Each row of numbers belongs to one of the objects below and depends on some of the facts about them. Some rows are named. Which object is each other row?

There are 3 kinds of fact about the objects: β, ξ, α.
β: is of sort; ξ: is directly part of; α: points at
<1002> -β-> belos; <1027> -β-> belos; <106> -β-> belos; <159> -β-> sketrul
<164> -β-> sketrul; <165> -β-> belos; <171> -β-> sketrul; <173> -β-> sketrul
<183> -β-> belos; <185> -β-> sketrul; <249> -β-> sketrul; <288> -β-> sketrul
<296> -β-> belos; <310> -β-> sketrul; <318> -β-> sketrul; <353> -β-> sketrul
<362> -β-> belos; <363> -β-> belos; <367> -β-> sketrul; <376> -β-> sketrul
<377> -β-> voze; <383> -β-> belos; <397> -β-> belos; <39> -β-> sketrul
<408> -β-> belos; <413> -β-> voze; <420> -β-> voze; <433> -β-> belos
<448> -β-> belos; <460> -β-> belos; <467> -β-> belos; <475> -β-> voze
<503> -β-> belos; <510> -β-> sketrul; <527> -β-> sketrul; <531> -β-> belos
<570> -β-> belos; <573> -β-> voze; <590> -β-> voze; <594> -β-> belos
<598> -β-> sketrul; <628> -β-> belos; <631> -β-> belos; <63> -β-> belos
<653> -β-> belos; <65> -β-> voze; <662> -β-> belos; <665> -β-> belos
<668> -β-> belos; <698> -β-> belos; <6> -β-> belos; <719> -β-> belos
<738> -β-> voze; <745> -β-> sketrul; <748> -β-> sketrul; <756> -β-> belos
<761> -β-> sketrul; <763> -β-> voze; <791> -β-> sketrul; <814> -β-> sketrul
<853> -β-> voze; <864> -β-> sketrul; <876> -β-> voze; <878> -β-> belos
<880> -β-> voze; <892> -β-> voze; <902> -β-> sketrul; <910> -β-> sketrul
<917> -β-> voze; <923> -β-> belos; <930> -β-> belos; <958> -β-> sketrul
<971> -β-> voze; <972> -β-> voze; <99> -β-> sketrul; <1002> -ξ-> <712>
<1027> -ξ-> <712>; <106> -ξ-> <682>; <156> -ξ-> <780>; <159> -ξ-> <966>
<160> -ξ-> <908>; <164> -ξ-> <735>; <165> -ξ-> <539>; <171> -ξ-> <160>
<173> -ξ-> <385>; <183> -ξ-> <539>; <185> -ξ-> <599>; <249> -ξ-> <539>
<269> -ξ-> <712>; <288> -ξ-> <290>; <290> -ξ-> <712>; <296> -ξ-> <599>
<310> -ξ-> <269>; <318> -ξ-> <530>; <353> -ξ-> <728>; <362> -ξ-> <599>
<363> -ξ-> <908>; <367> -ξ-> <269>; <376> -ξ-> <682>; <377> -ξ-> <472>
<383> -ξ-> <966>; <397> -ξ-> <290>; <39> -ξ-> <156>; <408> -ξ-> <966>
<413> -ξ-> <712>; <420> -ξ-> <956>; <433> -ξ-> <530>; <448> -ξ-> <938>
<460> -ξ-> <530>; <467> -ξ-> <757>; <472> -ξ-> <385>; <475> -ξ-> <290>
<503> -ξ-> <966>; <510> -ξ-> <599>; <527> -ξ-> <956>; <531> -ξ-> <156>
<539> -ξ-> <780>; <570> -ξ-> <757>; <573> -ξ-> <160>; <590> -ξ-> <269>
<594> -ξ-> <938>; <598> -ξ-> <916>; <599> -ξ-> <712>; <628> -ξ-> <757>
<631> -ξ-> <599>; <63> -ξ-> <385>; <653> -ξ-> <682>; <65> -ξ-> <160>
<662> -ξ-> <290>; <665> -ξ-> <712>; <668> -ξ-> <160>; <682> -ξ-> <780>
<698> -ξ-> <682>; <6> -ξ-> <156>; <719> -ξ-> <712>; <728> -ξ-> <780>
<735> -ξ-> <385>; <738> -ξ-> <682>; <745> -ξ-> <916>; <748> -ξ-> <780>
<756> -ξ-> <385>; <757> -ξ-> <908>; <761> -ξ-> <712>; <763> -ξ-> <156>
<791> -ξ-> <735>; <814> -ξ-> <757>; <853> -ξ-> <530>; <864> -ξ-> <385>
<876> -ξ-> <757>; <878> -ξ-> <269>; <880> -ξ-> <539>; <892> -ξ-> <728>
<902> -ξ-> <956>; <910> -ξ-> <472>; <916> -ξ-> <908>; <917> -ξ-> <599>
<923> -ξ-> <530>; <930> -ξ-> <728>; <938> -ξ-> <908>; <956> -ξ-> <385>
<958> -ξ-> <539>; <971> -ξ-> <682>; <972> -ξ-> <682>; <99> -ξ-> <938>
<1027> -α-> <353>; <156> -α-> <573>; <159> -α-> <408>; <165> -α-> <503>
<173> -α-> <662>; <185> -α-> <698>; <249> -α-> <530>; <296> -α-> <930>
<310> -α-> <653>; <376> -α-> <938>; <408> -α-> <745>; <460> -α-> <665>
<467> -α-> <156>; <472> -α-> <173>; <503> -α-> <383>; <527> -α-> <958>
<530> -α-> <510>; <590> -α-> <433>; <653> -α-> <362>; <665> -α-> <972>
<698> -α-> <880>; <6> -α-> <475>; <735> -α-> <756>; <738> -α-> <570>
<757> -α-> <6>; <814> -α-> <719>; <880> -α-> <791>; <892> -α-> <460>
<923> -α-> <448>; <930> -α-> <467>; <972> -α-> <763>; <99> -α-> <310>

Known rows:
[-14  -2  -2   2   1  13   0   2   0   1  -5  -2   0 -19  -2  -1  -2  -2
   3  -3 -13  -2  -6  -8  18  13   0  10 -10 -22   4 -13 -15 -10]: <106>
[ -8   0  -3   1   2   8  -3   4   3  -7 -10  -3   1 -19   2   2  -1   3
   5   0  -9  -1  -5 -15  20  10  -8  14  -6 -13   8 -10 -15  -7]: <383>
[-23  -1 -16   8 -28  18   5 -12  -9   1   2  19 -26 -33 -15   0  -5   6
  -3  -2  -8   2 -21 -19  18   6  11  -7 -11 -26  19  -9 -23 -36]: <653>
[-15  -2  -4   0   4  14   0   2   1   0  -8  -1  -2 -17  -2  -2   1  -2
   1  -6 -12  -1  -7  -7  20  11  -1  10  -8 -19   3 -13 -15 -11]: <183>
[-15 -29 -20   7  17  16   5   7 -13  12  -1 -19   4 -22  -6  14  -8   9
   4  -6  -9  -6  13  11  12 -16   5   4 -15 -11  14  -2 -23 -16]: <930>
[ -6 -18  -7   2 -10  11   1  -2  -6   0  -1   3 -13 -28   1  10  -3   5
  -3  -4  -1   4 -10 -13  20   5   3   2  -6 -10  18 -18 -12 -21]: <99>
[ -4 -15   0  -5   2  16  -3   2   1  -3  -6  -7  -4 -21   5   5  -1  -1
  -3  -2  -8   4  -4  -7  22  13  -4   8  -5 -15  12 -21 -16 -11]: <318>
[ -4 -14   0  -6   2  18  -2   3   0  -4  -2  -7  -3 -21   4   5   0   1
  -4  -4  -9   2  -6  -9  20   6 -11   9  -6 -15   8 -24 -14 -11]: <164>
[-12 -14  -1  -2   3  14  -3   2  -2  -1  -6  -8  -5 -21   4   2   0  -4
  -2  -5 -11   4  -7  -7  21  11  -2   7  -6 -17   9 -22 -13 -12]: <39>
[ -2 -16   1  -4   5  14  -3   1  -2  -1  -5  -4  -3 -19   3   6   4  -2
  -4  -3 -11   6  -4 -11  22  11  -4  12  -9 -16  13 -21 -15  -8]: <288>
[-12 -13   0  -3   3  15  -3   2  -2  -1  -6  -8  -5 -21   4   2   0  -5
  -2  -6 -12   4  -7  -8  21  11  -2   7  -6 -18   9 -22 -13 -11]: <353>
[ -3 -14   0   0   5   6  -6   3  -4  -6  -8  -6  -2 -19   5   6   2   0
   0  -1 -12   6  -4 -19  21   8  -8  14  -7 -11  13 -20 -12  -5]: <510>
[-10 -21  -1  -4  12  17   8  -3   7  10   4  -9   4 -21  -2  18   8   9
  -3  -2  -4   1  -2   4  17   2   4   3  -9 -14  13 -16 -21  -9]: <573>
[-10  -5   4 -10   9  18   2  -3   8  -1  -2   1  -1 -13  -4  -3  -2   4
  -7  -2  -1  10  -4  -4  21   9  11   6  -4 -24  -1 -23 -12  -7]: <763>
[-10  -7   5  -7   4  18   1  -3   7  -6   2  -3   0 -18  -1   5   5   8
  -2   2  -6   2  -4  -9  20   2  -8   5  -5 -15   5 -20 -15  -8]: <377>
[-16  -8   3   1   1  11  -2  -3   0  -3   2  -4  -2 -19  -1   2  -3   6
   3   3  -5   4  -2  -9  19   2   4   3  -6 -14   7 -17 -10 -10]: <738>
[-18 -10  21   1  -9  20  -9  -8  -4  -8  18  11  -5  -7   8 -15  11 -14
   6  -1   1  -9  13  12  33   4  -6  -5 -15   6  -5 -15   1 -24]: <880>
[ -7  -9   2  -5   2  15   0  -1   3  -3  -5  -4  -3 -21  -1   4   3   5
   1  -3  -6   1  -3  -8  20  14  -4   8  -4 -15   8 -17 -16 -10]: <966>
[ -6  -8   2  -6   2  18   0  -1   2  -5  -2  -4  -2 -22  -2   5   4   7
   0  -4  -7  -1  -4  -9  19   9  -9   8  -4 -15   5 -20 -16 -10]: <956>

Which object is each row?
No name comes twice in this set of rows, the named rows included.
[ -6  -2  -2   2   5   6  -3   3   0  -5  -9   0   2 -17  -1   3   3   2
   4  -1 -12   1  -4 -18  20   9  -7  17  -9 -14   9 -10 -15  -5] | <662>
[ -6 -11   3  -2   6  11  -1  -4   1  -5   0   1  -1 -15  -2   5   4   8
  -1   3  -4   6   1 -12  21   0   0   7  -8 -11  10 -15 -14  -8] | <590>
[ -4 -15  -9   4   9  11   1   3  -8   2  -3  -3   2 -18  -5   6  -1   6
   1  -3  -8   0   6  -6  18  -4  -1  12 -14 -12  11  -7 -18 -11] | <296>
[ -8  -3  -2  -3   3  15   0   2   5  -2  -7  -1   0 -18  -1   2   0   1
   0  -2  -8  -2  -3  -7  21  14  -4  12  -8 -18   7 -12 -19  -9] | <433>
[-10 -15  -2   2  -1  11  -5   3  -8  -1  -3  -8  -5 -23   4   2  -7  -1
   1  -2  -8   3  -4  -9  19   6   1   6  -7 -15  10 -20  -9 -12] | <376>
[ -4 -11  -4   6  -1   2  -9   6  -9 -15  -8 -10  -5 -22   9   6  -9   8
   7   2  -5   3  -2 -23  18  -4 -13  12  -3   0  11 -17  -5  -8] | <173>
[ -1 -19   5   1  -1  12  -8   1 -10  -4   3   1  -5 -16   6  -1   2  -5
  -1  -3  -5   2   6  -6  25   4  -6   8 -13  -4  10 -18  -7 -15] | <185>
[ -5 -11  -1   4  -1   3  -2   1  -4  -6  -4  -4  -3 -24   2   8  -3  11
   7  -3   0   0  -2 -16  18   6  -2   9  -2  -3   9 -13  -8 -11] | <757>
[  3  -5   1 -13   9  16   1   0   3  -1  -2   8  -1 -10  -7 -10 -21  10
 -12   0  13  17   4  -4  18   5  25   8  -5 -30  -7 -25  -3  -5] | <972>
[ -6  -6  -2   6  -2   0  -8   3  -6 -15  -9  -8  -4 -23   4   4  -7  13
  11   3  -2   1   1 -22  19   2  -8  11   1   0  10 -10  -8  -8] | <530>
[ -4 -14   0   1   1   5  -3   4   0  -2  -7  -8  -2 -23   8  11   0   2
   1  -3  -6   2  -9 -15  20  11  -5  11  -4  -8  13 -20 -10  -7] | <745>
[ -3 -18  -3   0   1   9  -1   3  -3   1  -2  -4  -4 -23   6  10  -2   3
  -2  -5  -2   3  -5  -9  19   7   1   7  -7  -8  13 -19 -10 -12] | <814>
[-10 -16 -13   4 -24  16   1 -11 -13  -4   1  16 -28 -32  -9   6  -1   6
  -9  -2  -5  10 -16 -23  21   0   5  -5  -9 -18  27 -16 -21 -35] | <310>

Now the same objects, written a new way:
Named rows:
[-2  1  1 11  0  0  1 -3 -2 -2 -4  3 10 -1]: <570>
[-7  2  3 -4 -3  5  8 -3  5 -4  0  9 -1 -1]: <573>
[-1  1  1 11 -1  1  2 -2 -2 -2 -4  1  9 -1]: <594>
[ 9  5  1 -5 -1  4 11 -6  5 -2  1  1  1 -1]: <413>
[ 13 -16  -2   3   2  -4   3   0   5  -4 -13  -4 -14   1]: <728>
[-12  -2  -4  -7   6  -8  -8   3   5   4  -9  -4 -15   4]: <735>
[ 5  1  2 13 -3  2 -1 -1 -3 -2 -2 -4  5 -1]: <531>
[ 3  2 -1 -9 -2  1 -9  4 -4  1 12  4  0  1]: <376>
[-1  1  1 11  0  0  2 -2 -2 -2 -4  2 10 -1]: <628>
[-16  16   0 -13   1   5   1  -5   2   3   8   4  -8   1]: <590>
[13  3  1 14 -3  1 -2 -1 -2 -3 -5  1  7  0]: <106>
[-21   6 -12 -17  -8   5   6  11  -6   6   3   3  -1  -2]: <310>
[ 9  3  1 12  0  0 -4 -4 -1  1 -3 -3  9 -1]: <662>
[-17  28  13 -15   7   7   9  -4  -4   3   6  10 -16   5]: <972>
[  6 -15  -2   2   4  -6   6   0   6  -2 -13  -4 -11   1]: <966>
[17  4  2 -3 -5  3  7 -6  4 -6  0  4  0  0]: <971>
[-25  16 -11  -1  -8   6   1   7  -7   2  -8   5  -2   0]: <653>
[ 16 -16  -2   3   2  -4   3   0   5  -5 -13  -3 -15   2]: <780>
[-18  14   0   4   4   3  -8  -1  -3   5   3   1   1   0]: <1027>

Name these rows:
No name comes twice in this set of rows, the named rows included.
[12  4  1 -5 -2  2  6 -9  5 -1  1  0  2 -1] | <475>
[ -8   1   0 -12  -2  -1 -12   1  -5   5  14  -2   1   0] | <159>
[-34  -6   1  -1   5   4 -17  11   5   2  -6   8 -32   2] | <156>
[ -6   0   0 -11  -3   0 -13   1  -6   4  16  -3  -2   0] | <249>
[-21  12 -10 -11   4   9  21   1   1  -8  26  -2  -6   2] | <880>
[ 28 -13  -3   4   2  -6   2   0   7  -7 -16   4 -11   2] | <682>
[-12   0   0 -11   0   0  -6   2  -4   2  12   6   3   0] | <814>
[-26  12   1   4   2   2 -10  -1  -5   4   5  -2  -1   0] | <923>
[-29  31  15  -1  15   6   5   0 -10  11   2   6 -11   5] | <665>
[-35  25  13  -1  10   4  -1   0 -11  10   5   1  -9   4] | <460>
[ 10 -17  -2   3   2  -4   3   0   3  -4 -10  -6 -16   1] | <539>
[24 -8  0 -3 -3 -2 -1  0  0  1  5 -2 10 -2] | <510>
[ 12 -10   2  -3  -4   0   4   4  -2  -1   7  -4   8  -2] | <318>
[ 3  3  2 -5 -4  3 10 -6  3 -3  3 -2 -1 -1] | <853>

